Here is a tiny trained network, its code and every weight. The questions are about switching its units off for an input and a class, where a switched-off unit gives its printed mean instead of its output.

import numpy as np


def w(rows, s, z=0):
    codes = np.array(rows[::2]) - 128.0
    scale = np.full(codes.shape[1], s)
    scale[-1] = z or s
    return codes * scale


def f(y):
    return y / 2 * (1 + np.tanh(0.7978845608 * (y + 0.044715 * y**3)))


def log_softmax(a):
    a = a - a.max(-1, keepdims=True)
    return a - np.log(np.exp(a).sum(-1, keepdims=True))


def net(x, mask):
    res = np.array(x, float).reshape(1, 4) / 4 @ E
    y = f(res @ A[0][:, :-1].T + A[0][:, -1])
    res = res + np.where(mask, y, B[0][:, -1]) @ B[0][:, :-1]
    return log_softmax(res[-1] @ U[:, :-1].T + U[:, -1])


A, B = {}, {}
E = w([
[96,147,223,39,120,93,197],'x0',
[166,143,254,135,141,230,114],'x1',
[158,195,86,140,163,111,85],'x2',
[197,172,146,118,98,84,68],'x3',
],0.0093)
A[0] = w([
[135,112,97,199,169,254,54,166],'n0',
[71,38,103,192,62,175,98,228],'n1',
[74,179,204,141,127,154,95,132],'n2',
[134,177,51,45,126,139,220,166],'n3',
[106,160,13,142,109,43,109,208],'n4',
[193,183,213,28,127,98,124,184],'n5',
[184,209,55,177,171,125,38,253],'n6',
[54,20,179,104,27,65,201,210],'n7',
[180,158,61,144,117,74,55,127],'n8',
[192,118,98,190,124,62,75,191],'n9',
[44,10,135,72,95,91,136,254],'n10',
[178,206,207,110,105,175,12,235],'n11',
[180,172,127,185,138,191,134,195],'n12',
[155,60,158,182,101,236,86,215],'n13',
[138,248,197,39,94,132,183,215],'n14',
[55,113,84,179,151,168,114,150],'n15',
[107,104,152,97,155,185,206,136],'n16',
],0.0083,0.0036)
B[0] = w([
[155,203,205,194,143,215,71,233],'n0',
[84,188,119,152,116,176,54,194],'n1',
[208,99,97,118,144,157,160,177],'n2',
[93,87,120,130,143,77,69,173],'n3',
[88,34,156,126,102,79,81,222],'n4',
[149,125,74,113,93,100,228,229],'n5',
[208,176,148,110,105,14,74,244],'n6',
[27,115,132,124,136,207,145,235],'n7',
[165,59,186,91,121,109,88,191],'n8',
[138,93,142,81,150,103,74,190],'n9',
[1,118,105,140,153,134,149,215],'n10',
[201,203,112,68,107,127,144,255],'n11',
[204,216,153,129,116,140,94,191],'n12',
[120,225,157,98,168,181,149,225],'n13',
[148,113,56,74,136,125,225,244],'n14',
[117,173,109,222,72,130,85,170],'n15',
[126,75,136,120,176,173,107,188],'n16',
],0.0076,0.0098)
U = w([
[130,57,169,132,112,88,55,112],'0',
[171,146,123,91,49,137,192,163],'1',
[119,109,138,221,52,149,108,43],'2',
[1,60,143,150,134,175,146,249],'3',
[128,46,161,136,223,191,188,46],'4',
[129,184,193,155,175,196,82,165],'5',
],0.0088,0.002)

Each question gives the input, the list of numbers given to net, and the class t.
The units are the neurons (one row each of A and B). Each row of codes is followed by its name. A weight is (code - 128) times the scale printed after its matrix; where a second scale follows, it is the last column's (A, B and U).
mask holds one flag per neuron, in row order. A switched-off neuron (its flag False) gives its mean, the last column of its row in B, instead of its output. The means were averaged over made-up inputs and are rounded, as every weight is.
A unit's drop is (log p(t) with every unit on - log p(t) with that unit switched off) / (log p(t) with every unit on - log p(t) with every unit switched off).
The circuit of an input: a set's keep is (log p(t) with only the set's units on - log p(t) with every unit switched off) / (log p(t) with every unit on - log p(t) with every unit switched off). Starting from the 12 units with the biggest drops (on a tie, the unit counted first), units are removed one at a time, each time the one whose removal leaves the highest keep (on an exact tie, the one counted first), for as long as the keep stays at least 0.8.
circuit, biggest first: the units of the circuit, biggest drop first
unit that matters most: the unit with the biggest drop
top k neurons: the k neurons with the biggest drops, biggest first
drop of u: that unit's drop, to one decimal
input [8,-1,5,-2], class 4: circuit, biggest first => n6, n11, n14
input [1,-1,3,-5], class 3: circuit, biggest first => n6, n11
input [-6,-8,0,-7], class 0: circuit, biggest first => n4, n6
input [-3,-2,3,-8], class 2: unit that matters most => n15
input [-2,3,7,4], class 1: circuit, biggest first => n11, n6
input [2,2,5,-5], class 4: circuit, biggest first => n6, n1
input [-6,-7,-6,0], class 3: top 3 neurons => n10, n11, n12
input [7,8,-2,-3], class 4: top 2 neurons => n16, n6
input [-4,-2,0,-6], class 2: top 2 neurons => n15, n7
input [6,2,1,-1], class 4: drop of n6 => 0.5
input [6,2,0,-8], class 3: drop of n7 => 0.2
input [3,-6,3,6], class 0: drop of n9 => 0.0
input [8,-1,-3,2], class 3: top 2 neurons => n7, n10
input [-1,5,1,3], class 1: unit that matters most => n11
